Below is a small trained network, with its code and all its weights. Each question gives an input and a target symbol and asks what happens when units are switched off, that is, made to give their printed mean instead of their output.

import numpy as np


def w(rows, s, z=0):
    codes = np.array(rows[::2]) - 128.0
    scale = np.full(codes.shape[1], s)
    scale[-1] = z or s
    return codes * scale


def f(y):
    return y / 2 * (1 + np.tanh(0.7978845608 * (y + 0.044715 * y**3)))


def softmax(a):
    e = np.exp(a - a.max(-1, keepdims=True))
    return e / e.sum(-1, keepdims=True)


def log_softmax(a):
    a = a - a.max(-1, keepdims=True)
    return a - np.log(np.exp(a).sum(-1, keepdims=True))


def net(x, mask):
    ids = ['εζηθξσφω'.index(c) for c in x.split()]
    T = len(ids)
    res = E[ids] + P[:T]
    r = res
    for j in range(3):
        rows = slice(4 * j, 4 * j + 4)
        q, k, v = (r @ M[0][rows].T for M in (Q, K, V))
        z = softmax(np.where(np.tri(T) > 0, q @ k.T / 4**0.5, -1e9)) @ v
        o = O[0][rows]
        res = res + np.where(mask[j], z, o[:, -1]) @ o[:, :-1]
    y = f(res @ A[0][:, :-1].T + A[0][:, -1])
    res = res + np.where(mask[3:11], y, B[0][:, -1]) @ B[0][:, :-1]
    return log_softmax(res[-1] @ U[:, :-1].T + U[:, -1])


Q, K, V, O, A, B = {}, {}, {}, {}, {}, {}
E = w([
[165,195,129,98],'ε',
[133,186,119,93],'ζ',
[76,61,254,128],'η',
[230,142,219,230],'θ',
[51,191,210,127],'ξ',
[106,106,45,171],'σ',
[75,114,226,139],'φ',
[161,141,131,144],'ω',
],0.0088)
P = w([
[67,234,201,254],'0',
[78,213,181,216],'1',
[97,167,168,190],'2',
[124,129,157,158],'3',
[151,99,148,125],'4',
[179,70,138,90],'5',
[203,46,133,53],'6',
],0.0072)
Q[0] = w([
[124,153,140,108],'h0',
[122,124,91,101],'h0',
[119,89,122,152],'h0',
[131,145,153,121],'h0',
[155,201,97,78],'h1',
[134,96,72,138],'h1',
[239,100,211,181],'h1',
[152,135,189,141],'h1',
[123,129,43,137],'h2',
[152,111,134,157],'h2',
[133,115,251,122],'h2',
[66,67,124,133],'h2',
],0.025)
K[0] = w([
[129,147,144,105],'h0',
[116,191,94,124],'h0',
[107,98,122,200],'h0',
[139,115,170,108],'h0',
[200,114,213,160],'h1',
[115,117,59,187],'h1',
[210,2,72,8],'h1',
[153,102,148,57],'h1',
[74,176,156,177],'h2',
[100,170,129,93],'h2',
[215,67,83,54],'h2',
[228,166,98,184],'h2',
],0.018)
V[0] = w([
[154,107,175,88],'h0',
[103,184,164,149],'h0',
[119,241,137,101],'h0',
[112,187,100,92],'h0',
[174,128,184,109],'h1',
[134,154,174,94],'h1',
[172,102,143,141],'h1',
[108,188,189,66],'h1',
[111,161,185,8],'h2',
[46,118,159,101],'h2',
[85,115,196,152],'h2',
[38,105,51,114],'h2',
],0.014)
O[0] = w([
[90,146,142,174,116],'h0',
[197,69,131,147,254],'h0',
[140,10,140,101,184],'h0',
[91,46,115,83,82],'h0',
[150,106,71,161,174],'h1',
[149,160,103,173,161],'h1',
[133,76,86,127,144],'h1',
[157,212,123,194,169],'h1',
[135,237,192,67,74],'h2',
[202,149,139,79,137],'h2',
[160,146,67,89,239],'h2',
[224,64,195,131,13],'h2',
],0.013,0.0077)
A[0] = w([
[136,77,71,81,30],'n0',
[133,111,95,34,128],'n1',
[95,102,86,124,73],'n2',
[74,118,203,224,60],'n3',
[125,135,47,52,34],'n4',
[149,125,253,174,29],'n5',
[107,127,179,128,181],'n6',
[117,99,60,122,252],'n7',
],0.015,0.003)
B[0] = w([
[140,126,170,218,190],'n0',
[40,195,131,41,155],'n1',
[91,174,142,83,178],'n2',
[2,59,63,148,159],'n3',
[164,49,157,189,177],'n4',
[103,206,254,46,147],'n5',
[59,174,113,186,123],'n6',
[171,152,120,65,248],'n7',
],0.019,0.015)
U = w([
[185,53,143,153,254],'ε',
[144,121,178,69,187],'ζ',
[85,51,177,82,123],'η',
[97,40,90,190,25],'θ',
[85,147,102,82,37],'ξ',
[71,140,149,228,106],'σ',
[86,200,192,153,24],'φ',
[121,205,145,255,38],'ω',
],0.0082,0.0041)

Each question gives the input, a string of symbols that net reads in full, and the target symbol t.
The units are the heads (4 rows each of Q, K, V and O) and the neurons (one row each of A and B). Each row of codes is followed by its name. A weight is (code - 128) times the scale printed after its matrix; where a second scale follows, it is the last column's (O, A, B and U).
mask holds one flag per unit, heads first, then neurons. A switched-off unit (its flag False) gives its mean, the last column of its rows in O or B, instead of its output. The means were averaged over made-up inputs and are rounded, as every weight is.
A unit's drop is (log p(t) with every unit on - log p(t) with that unit switched off) / (log p(t) with every unit on - log p(t) with every unit switched off).
The circuit of an input: a set's keep is (log p(t) with only the set's units on - log p(t) with every unit switched off) / (log p(t) with every unit on - log p(t) with every unit switched off). Starting from all 11 units, units are removed one at a time, each time the one whose removal leaves the highest keep (on an exact tie, the one counted first), for as long as the keep stays at least 0.8.
circuit, biggest first: the units of the circuit, biggest drop first
most important unit: the unit with the biggest drop
k most important neurons: the k neurons with the biggest drops, biggest first
heads that matter: for each layer, one digit per head in row order, 1 if its drop is at least 0.15 and else 0, layers parted by /
input ξ θ η σ, target ε: heads that matter : 001
input η φ ζ φ φ θ φ, target ξ: heads that matter : 101
input σ ξ ξ σ θ σ, target η: circuit, biggest first : [n1 n4 h1]
input θ σ ε φ, target σ: circuit, biggest first : [n7 h2]
input σ η ε, target ε: circuit, biggest first : [n2 h2 n4]
input φ θ ζ θ, target φ: heads that matter : 011
input ξ σ θ θ, target ξ: 3 most important neurons : [n7 n2 n4]
input θ η ξ, target ω: circuit, biggest first : [h1]
input θ θ θ ε θ η φ, target ω: circuit, biggest first : [h0 n7]
input θ σ ζ ξ, target φ: circuit, biggest first : [h2 n5 h1]
input η σ η θ ζ, target ε: 4 most important neurons : [n4 n2 n5 n3]
input θ φ ε η σ φ, target η: 3 most important neurons : [n5 n3 n0]
input φ θ φ η σ η, target η: 3 most important neurons : [n5 n3 n0]
input ω φ ζ φ, target φ: circuit, biggest first : [h2 n5 h1]
input φ η η φ, target ω: circuit, biggest first : [h0 h1]
input ε ζ σ ε ξ, target σ: circuit, biggest first : [h2 n7]
input θ σ θ, target η: circuit, biggest first : [n5 h2 n3 h1]
input σ φ σ φ σ, target η: heads that matter : 110
input ξ σ ω θ, target θ: circuit, biggest first : [h2 n3]
input σ ξ θ η σ, target ζ: most important unit : n1
input η ζ ω, target ε: most important unit : n1
input ε σ θ ξ, target ξ: heads that matter : 011
input ξ θ ε ε θ σ φ, target η: circuit, biggest first : [n5 h2 n3]
input η σ θ ε ξ, target σ: 2 most important neurons : [n7 n3]
input θ ω θ ε φ ζ η, target φ: heads that matter : 101
